Below is a small trained network, with its code and all its weights. Each question gives an input and a class and asks what happens when units are switched off, that is, made to give their printed mean instead of their output.

import numpy as np


def w(rows, s, z=0):
    codes = np.array(rows[::2]) - 128.0
    scale = np.full(codes.shape[1], s)
    scale[-1] = z or s
    return codes * scale


def f(y):
    return np.maximum(y, 0)


def log_softmax(a):
    a = a - a.max(-1, keepdims=True)
    return a - np.log(np.exp(a).sum(-1, keepdims=True))


def net(x, mask):
    res = np.array(x, float).reshape(1, 4) / 4 @ E
    y = f(res @ A[0][:, :-1].T + A[0][:, -1])
    res = res + np.where(mask, y, B[0][:, -1]) @ B[0][:, :-1]
    return log_softmax(res[-1] @ U[:, :-1].T + U[:, -1])


A, B = {}, {}
E = w([
[253,200,140,109,164],'x0',
[200,44,67,110,94],'x1',
[84,140,85,89,216],'x2',
[84,154,116,71,17],'x3',
],0.012)
A[0] = w([
[117,83,91,180,193,172],'neuron 0',
[36,141,103,79,126,179],'neuron 1',
[168,135,110,97,43,175],'neuron 2',
[117,205,139,152,144,181],'neuron 3',
[162,215,153,120,99,78],'neuron 4',
[194,157,222,139,158,221],'neuron 5',
[173,88,71,113,202,59],'neuron 6',
[37,159,88,104,112,149],'neuron 7',
[124,188,134,156,165,130],'neuron 8',
[136,170,154,99,114,180],'neuron 9',
[110,127,154,178,42,163],'neuron 10',
[149,104,162,192,154,111],'neuron 11',
[86,105,203,159,154,98],'neuron 12',
[125,247,137,97,122,215],'neuron 13',
[169,143,136,167,67,197],'neuron 14',
[71,85,133,142,192,255],'neuron 15',
[93,155,151,172,133,76],'neuron 16',
[159,128,140,162,210,236],'neuron 17',
[69,47,156,127,136,162],'neuron 18',
[148,157,185,102,109,153],'neuron 19',
[93,44,140,169,141,235],'neuron 20',
[147,91,116,119,177,173],'neuron 21',
[118,224,191,74,161,163],'neuron 22',
[68,130,172,146,151,229],'neuron 23',
[175,94,73,91,77,118],'neuron 24',
[89,124,101,76,58,248],'neuron 25',
[136,72,81,109,39,181],'neuron 26',
[142,121,154,139,124,33],'neuron 27',
[156,117,103,122,167,68],'neuron 28',
],0.015,0.0031)
B[0] = w([
[148,218,127,82,143,211],'neuron 0',
[156,66,138,175,253,218],'neuron 1',
[115,47,127,132,50,231],'neuron 2',
[63,119,62,144,147,195],'neuron 3',
[43,107,36,111,80,204],'neuron 4',
[108,177,59,153,78,253],'neuron 5',
[231,166,54,59,126,221],'neuron 6',
[145,36,131,127,219,215],'neuron 7',
[82,141,58,128,123,189],'neuron 8',
[54,64,58,125,121,176],'neuron 9',
[157,94,195,174,106,223],'neuron 10',
[132,237,135,146,90,197],'neuron 11',
[80,188,153,137,135,185],'neuron 12',
[113,76,40,178,143,221],'neuron 13',
[143,79,120,172,98,215],'neuron 14',
[146,221,226,75,191,212],'neuron 15',
[83,129,133,143,170,172],'neuron 16',
[161,212,64,95,110,241],'neuron 17',
[101,126,244,59,136,209],'neuron 18',
[87,103,88,162,80,183],'neuron 19',
[124,175,212,127,122,213],'neuron 20',
[220,206,82,35,121,190],'neuron 21',
[85,133,5,166,160,223],'neuron 22',
[64,163,132,129,170,201],'neuron 23',
[174,89,146,94,75,221],'neuron 24',
[208,1,186,142,158,233],'neuron 25',
[132,27,201,129,35,248],'neuron 26',
[140,137,112,154,124,143],'neuron 27',
[155,152,90,84,130,174],'neuron 28',
],0.0088,0.014)
U = w([
[69,186,177,68,151,69],'0',
[101,77,84,144,250,121],'1',
[226,178,92,43,146,184],'2',
[120,86,192,105,206,100],'3',
[158,119,127,153,168,4],'4',
[49,129,56,149,92,125],'5',
[126,181,156,200,108,117],'6',
[145,23,160,111,26,191],'7',
],0.012,0.0049)

Each question gives the input, the list of numbers given to net, and the class t.
The units are the neurons (one row each of A and B). Each row of codes is followed by its name. A weight is (code - 128) times the scale printed after its matrix; where a second scale follows, it is the last column's (A, B and U).
mask holds one flag per neuron, in row order. A switched-off neuron (its flag False) gives its mean, the last column of its row in B, instead of its output. The means were averaged over made-up inputs and are rounded, as every weight is.
A unit's drop is (log p(t) with every unit on - log p(t) with that unit switched off) / (log p(t) with every unit on - log p(t) with every unit switched off).
The circuit of an input: a set's keep is (log p(t) with only the set's units on - log p(t) with every unit switched off) / (log p(t) with every unit on - log p(t) with every unit switched off). Starting from the 12 units with the biggest drops (on a tie, the unit counted first), units are removed one at a time, each time the one whose removal leaves the highest keep (on an exact tie, the one counted first), for as long as the keep stays at least 0.8.
circuit, biggest first: the units of the circuit, biggest drop first
top k neurons: the k neurons with the biggest drops, biggest first
drop of u: that unit's drop, to one decimal
input [0,2,6,6], class 7: circuit, biggest first => neuron 25
input [-7,-6,3,4], class 3: circuit, biggest first => neuron 15; neuron 25
input [-6,-2,6,-2], class 3: top 2 neurons => neuron 1; neuron 7
input [-8,1,2,-3], class 3: top 2 neurons => neuron 1; neuron 7
input [4,-6,5,3], class 1: top 2 neurons => neuron 1; neuron 7
input [4,1,-3,-1], class 5: top 2 neurons => neuron 26; neuron 25
input [4,-1,-6,1], class 5: top 2 neurons => neuron 25; neuron 26
input [-7,-8,-4,3], class 3: top 2 neurons => neuron 18; neuron 10
input [3,0,8,2], class 1: drop of neuron 13 => 0.2
input [5,2,-2,1], class 7: drop of neuron 23 => 0.2
input [-6,-4,-3,-3], class 0: drop of neuron 25 => 0.1
input [8,2,-6,-4], class 5: drop of neuron 5 => 0.3
